Here is a tiny trained network, its code and every weight. The questions are about switching its units off for an input and a target symbol, where a switched-off unit gives its printed mean instead of its output.

import numpy as np


def w(rows, s, z=0):
    codes = np.array(rows[::2]) - 128.0
    scale = np.full(codes.shape[1], s)
    scale[-1] = z or s
    return codes * scale


def f(y):
    return np.maximum(y, 0)


def softmax(a):
    e = np.exp(a - a.max(-1, keepdims=True))
    return e / e.sum(-1, keepdims=True)


def log_softmax(a):
    a = a - a.max(-1, keepdims=True)
    return a - np.log(np.exp(a).sum(-1, keepdims=True))


def net(x, mask):
    ids = ['Ωαβδημξψ'.index(c) for c in x.split()]
    T = len(ids)
    res = E[ids] + P[:T]
    u = 0
    for l in range(2):
        r = res
        for j in range(2):
            rows = slice(2 * j, 2 * j + 2)
            q, k, v = (r @ M[l][rows].T for M in (Q, K, V))
            z = softmax(np.where(np.tri(T) > 0, q @ k.T / 2**0.5, -1e9)) @ v
            o = O[l][rows]
            res = res + np.where(mask[u + j], z, o[:, -1]) @ o[:, :-1]
        u += 2
        y = f(res @ A[l][:, :-1].T + A[l][:, -1])
        res = res + np.where(mask[u : u + 8], y, B[l][:, -1]) @ B[l][:, :-1]
        u += 8
    return log_softmax(res[-1] @ U[:, :-1].T + U[:, -1])


Q, K, V, O, A, B = {}, {}, {}, {}, {}, {}
E = w([
[122,142,62,73,112,105,125,105,96,118,51],'Ω',
[54,199,254,46,62,121,30,148,102,113,120],'α',
[107,77,136,225,60,194,133,101,128,88,76],'β',
[140,107,120,188,84,135,103,127,166,50,94],'δ',
[131,77,127,170,92,121,142,127,155,98,74],'η',
[141,99,94,184,84,198,75,99,163,86,98],'μ',
[48,239,67,223,102,89,86,147,101,84,233],'ξ',
[53,199,161,92,158,195,215,63,207,128,186],'ψ',
],0.0088)
P = w([
[144,84,74,155,159,99,53,176,223,187,90],'0',
[85,36,111,150,223,53,60,54,158,132,139],'1',
[135,114,89,136,166,145,86,195,187,141,89],'2',
[89,64,116,96,145,105,92,64,122,78,140],'3',
[132,121,100,117,154,174,118,206,147,125,101],'4',
[115,73,125,61,74,130,144,72,85,51,174],'5',
[130,144,119,114,157,214,139,198,121,123,110],'6',
[128,150,159,108,95,142,132,39,67,75,147],'7',
[108,178,143,119,148,219,157,212,99,108,111],'8',
[132,203,189,119,83,144,142,29,62,93,147],'9',
[86,213,162,124,179,227,173,227,68,104,111],'10',
[124,249,220,139,83,159,163,16,31,88,145],'11',
[135,224,147,118,148,254,157,198,142,136,148],'12',
],0.0072)
Q[0] = w([
[44,153,112,156,160,104,93,11,89,78,211],'0.h0',
[128,95,158,204,113,62,111,144,122,113,254],'0.h0',
[61,195,205,115,102,177,92,132,170,107,64],'0.h1',
[110,227,91,178,100,194,134,148,182,100,121],'0.h1',
],0.028)
K[0] = w([
[118,169,2,157,160,139,123,138,80,119,105],'0.h0',
[145,133,74,200,92,105,79,123,163,112,186],'0.h0',
[87,168,194,136,149,134,107,167,137,152,150],'0.h1',
[97,155,147,175,146,166,119,139,120,106,192],'0.h1',
],0.038)
V[0] = w([
[139,120,166,134,200,99,119,204,181,154,64],'0.h0',
[155,204,163,115,66,131,78,73,122,185,118],'0.h0',
[91,83,104,53,46,38,165,99,126,159,217],'0.h1',
[110,227,158,132,192,99,63,136,218,255,141],'0.h1',
],0.0077)
O[0] = w([
[107,124,129,56,4,125,151,166,112,75,156,107],'0.h0',
[180,113,150,138,222,214,88,108,90,110,110,142],'0.h0',
[52,74,108,151,251,146,119,144,60,104,112,98],'0.h1',
[173,82,67,81,115,202,171,125,70,42,158,254],'0.h1',
],0.0035,0.0039)
A[0] = w([
[185,117,137,177,176,160,130,171,122,153,88,110],'0.n0',
[107,110,87,114,110,72,158,136,85,156,144,92],'0.n1',
[155,150,70,153,129,140,151,198,128,112,104,111],'0.n2',
[148,118,174,183,100,55,178,231,174,189,116,1],'0.n3',
[249,111,146,131,107,69,163,195,77,184,176,46],'0.n4',
[130,92,163,171,90,116,189,124,138,213,96,65],'0.n5',
[169,138,121,109,123,65,164,208,172,172,92,48],'0.n6',
[79,141,139,112,151,83,76,186,145,177,114,148],'0.n7',
],0.015,0.0034)
B[0] = w([
[111,143,94,105,69,108,137,157,105,113,108,163],'0.n0',
[152,186,106,130,112,125,113,111,148,114,103,161],'0.n1',
[125,111,120,150,103,160,146,158,84,224,119,255],'0.n2',
[112,131,128,72,104,6,187,157,101,88,164,134],'0.n3',
[116,143,92,148,106,134,145,132,90,112,131,128],'0.n4',
[89,125,95,107,118,179,103,84,120,80,133,132],'0.n5',
[115,126,160,159,170,89,155,93,118,130,144,137],'0.n6',
[181,99,146,153,187,136,134,147,105,109,139,181],'0.n7',
],0.015,0.0046)
Q[1] = w([
[145,125,139,120,140,134,138,118,155,109,153],'1.h0',
[128,137,85,159,127,167,165,180,130,146,141],'1.h0',
[135,135,58,114,184,50,163,2,128,48,108],'1.h1',
[145,138,163,139,130,35,6,122,41,112,92],'1.h1',
],0.029)
K[1] = w([
[141,75,105,123,124,122,113,146,195,146,112],'1.h0',
[100,194,189,133,135,160,148,139,115,130,178],'1.h0',
[138,92,95,62,176,105,177,80,161,194,3],'1.h1',
[226,100,203,113,138,90,57,148,12,106,74],'1.h1',
],0.029)
V[1] = w([
[141,152,89,63,165,178,237,70,141,143,119],'1.h0',
[98,220,2,185,177,105,88,118,90,120,226],'1.h0',
[143,212,170,61,66,165,158,2,39,156,147],'1.h1',
[126,196,91,156,150,115,104,153,151,149,202],'1.h1',
],0.0097)
O[1] = w([
[73,134,17,81,157,154,152,106,254,121,93,99],'1.h0',
[38,95,165,87,80,198,120,121,143,152,214,247],'1.h0',
[118,29,177,135,127,79,71,173,93,105,108,137],'1.h1',
[191,82,62,95,171,132,120,171,102,129,158,168],'1.h1',
],0.0047,0.012)
A[1] = w([
[148,130,71,225,250,63,90,120,164,170,131,88],'1.n0',
[126,136,52,184,211,29,115,103,134,138,154,129],'1.n1',
[165,114,113,155,104,127,131,125,143,164,35,90],'1.n2',
[111,98,108,110,141,169,149,148,189,107,44,93],'1.n3',
[138,71,183,79,136,144,130,71,165,87,123,196],'1.n4',
[110,18,144,126,192,37,113,118,141,127,142,97],'1.n5',
[186,160,166,151,68,82,111,181,235,200,148,2],'1.n6',
[152,156,148,10,163,142,144,83,123,140,131,114],'1.n7',
],0.018,0.0055)
B[1] = w([
[16,74,91,133,67,149,125,46,190,181,122,168],'1.n0',
[241,142,170,117,198,101,137,178,82,94,81,191],'1.n1',
[175,154,157,131,171,143,96,93,160,84,184,178],'1.n2',
[85,144,178,21,120,125,164,125,173,166,120,186],'1.n3',
[161,109,94,145,207,123,119,78,115,136,68,253],'1.n4',
[120,121,144,153,68,129,176,61,182,213,162,165],'1.n5',
[19,88,173,246,126,85,93,226,231,83,93,134],'1.n6',
[135,155,122,136,86,122,109,194,116,79,185,214],'1.n7',
],0.014,0.0053)
U = w([
[108,83,90,150,138,164,145,56,155,141,71,209],'Ω',
[180,155,146,117,187,166,119,167,98,28,105,224],'α',
[49,194,90,132,3,86,131,53,132,23,169,167],'β',
[99,118,126,143,111,130,172,173,160,107,110,57],'δ',
[136,135,134,124,91,135,188,139,138,130,134,15],'η',
[105,121,126,152,105,180,111,148,194,94,138,4],'μ',
[103,91,56,140,77,194,162,206,112,201,120,165],'ξ',
[105,144,138,85,129,169,174,155,183,118,125,72],'ψ',
],0.0055,0.0042)

Each question gives the input, a string of symbols that net reads in full, and the target symbol t.
The units are the heads (2 rows each of Q, K, V and O) and the neurons (one row each of A and B). Each row of codes is followed by its name. A weight is (code - 128) times the scale printed after its matrix; where a second scale follows, it is the last column's (O, A, B and U).
mask holds one flag per unit, layer by layer, with each layer's heads first. A switched-off unit (its flag False) gives its mean, the last column of its rows in O or B, instead of its output. The means were averaged over made-up inputs and are rounded, as every weight is.
A unit's drop is (log p(t) with every unit on - log p(t) with that unit switched off) / (log p(t) with every unit on - log p(t) with every unit switched off).
The circuit of an input: a set's keep is (log p(t) with only the set's units on - log p(t) with every unit switched off) / (log p(t) with every unit on - log p(t) with every unit switched off). Starting from the 12 units with the biggest drops (on a tie, the unit counted first), units are removed one at a time, each time the one whose removal leaves the highest keep (on an exact tie, the one counted first), for as long as the keep stays at least 0.8.
units of the circuit, in order: the units of the circuit, biggest drop first
unit that matters most: the unit with the biggest drop
k most important neurons: the k neurons with the biggest drops, biggest first
top k neurons in layer l: the k neurons of layer l with the biggest drops, biggest first
heads that matter: for each layer, one digit per head in row order, 1 if its drop is at least 0.15 and else 0, layers parted by /
input ξ ξ ξ ξ ξ δ, target Ω: units of the circuit, in order -> [1.n4, 0.n2, 1.n7]
input δ ξ ξ δ μ Ω ξ ψ, target Ω: units of the circuit, in order -> [1.h1, 1.n4, 1.n5]
input Ω α ψ ξ, target Ω: heads that matter -> 11 / 10
input ξ ξ ξ ξ α ξ ξ μ, target Ω: 2 most important neurons -> [1.n4, 0.n2]
input η α Ω η α ξ ψ μ δ, target ψ: unit that matters most -> 1.h0
input ξ ψ ξ Ω η ξ ξ Ω β Ω ψ α μ, target α: heads that matter -> 10 / 10
input Ω Ω β, target β: heads that matter -> 01 / 00
input ξ α δ, target α: units of the circuit, in order -> [1.n2, 1.h0]
input Ω ξ ψ ψ, target α: 2 most important neurons -> [0.n2, 1.n4]
input ψ ξ ξ α α μ ξ Ω ξ ξ β η, target Ω: units of the circuit, in order -> [1.n4, 0.n2, 1.h1, 1.n7]
input η ξ Ω μ Ω ξ, target α: units of the circuit, in order -> [0.n2, 0.h1, 1.n1]
input ψ Ω Ω, target ψ: heads that matter -> 01 / 10
input ξ ξ ξ ξ δ μ, target Ω: heads that matter -> 00 / 00
input Ω Ω ξ ξ ξ β μ α Ω ψ β, target ψ: units of the circuit, in order -> [1.h0, 1.n3]
input δ ψ δ, target ψ: units of the circuit, in order -> [1.n3, 1.h0]
input α ξ ξ β μ η ξ μ α Ω μ, target α: units of the circuit, in order -> [1.h0, 1.n2]
input ξ ξ η Ω Ω μ α α η β Ω, target α: units of the circuit, in order -> [1.h0, 1.n2]
input ξ α μ δ ξ ψ δ α β, target α: units of the circuit, in order -> [1.n2, 1.h0]
input Ω Ω δ, target δ: top 3 neurons in layer 0 -> [0.n3, 0.n6, 0.n2]
input Ω ξ δ ξ δ ξ ξ ξ Ω Ω, target β: heads that matter -> 00 / 01
input Ω ψ ξ ξ μ α Ω Ω δ ξ ξ ψ, target α: unit that matters most -> 1.n4
input δ δ Ω, target Ω: units of the circuit, in order -> [1.n0, 0.n6, 1.h0, 0.h1]
input Ω ξ ξ Ω α η, target Ω: 3 most important neurons -> [0.n2, 1.n4, 1.n7]
input δ α δ ξ δ Ω ξ ξ ξ Ω δ, target ξ: heads that matter -> 00 / 10
input Ω ψ ξ ψ η α ξ ξ Ω η β, target ξ: unit that matters most -> 1.h0
input ξ Ω η ξ ξ α η, target α: heads that matter -> 00 / 10
input α δ ξ ξ, target α: heads that matter -> 01 / 00
input μ β α α ξ μ ψ, target ψ: heads that matter -> 00 / 10
input α δ β, target α: units of the circuit, in order -> [1.h0, 1.n2]
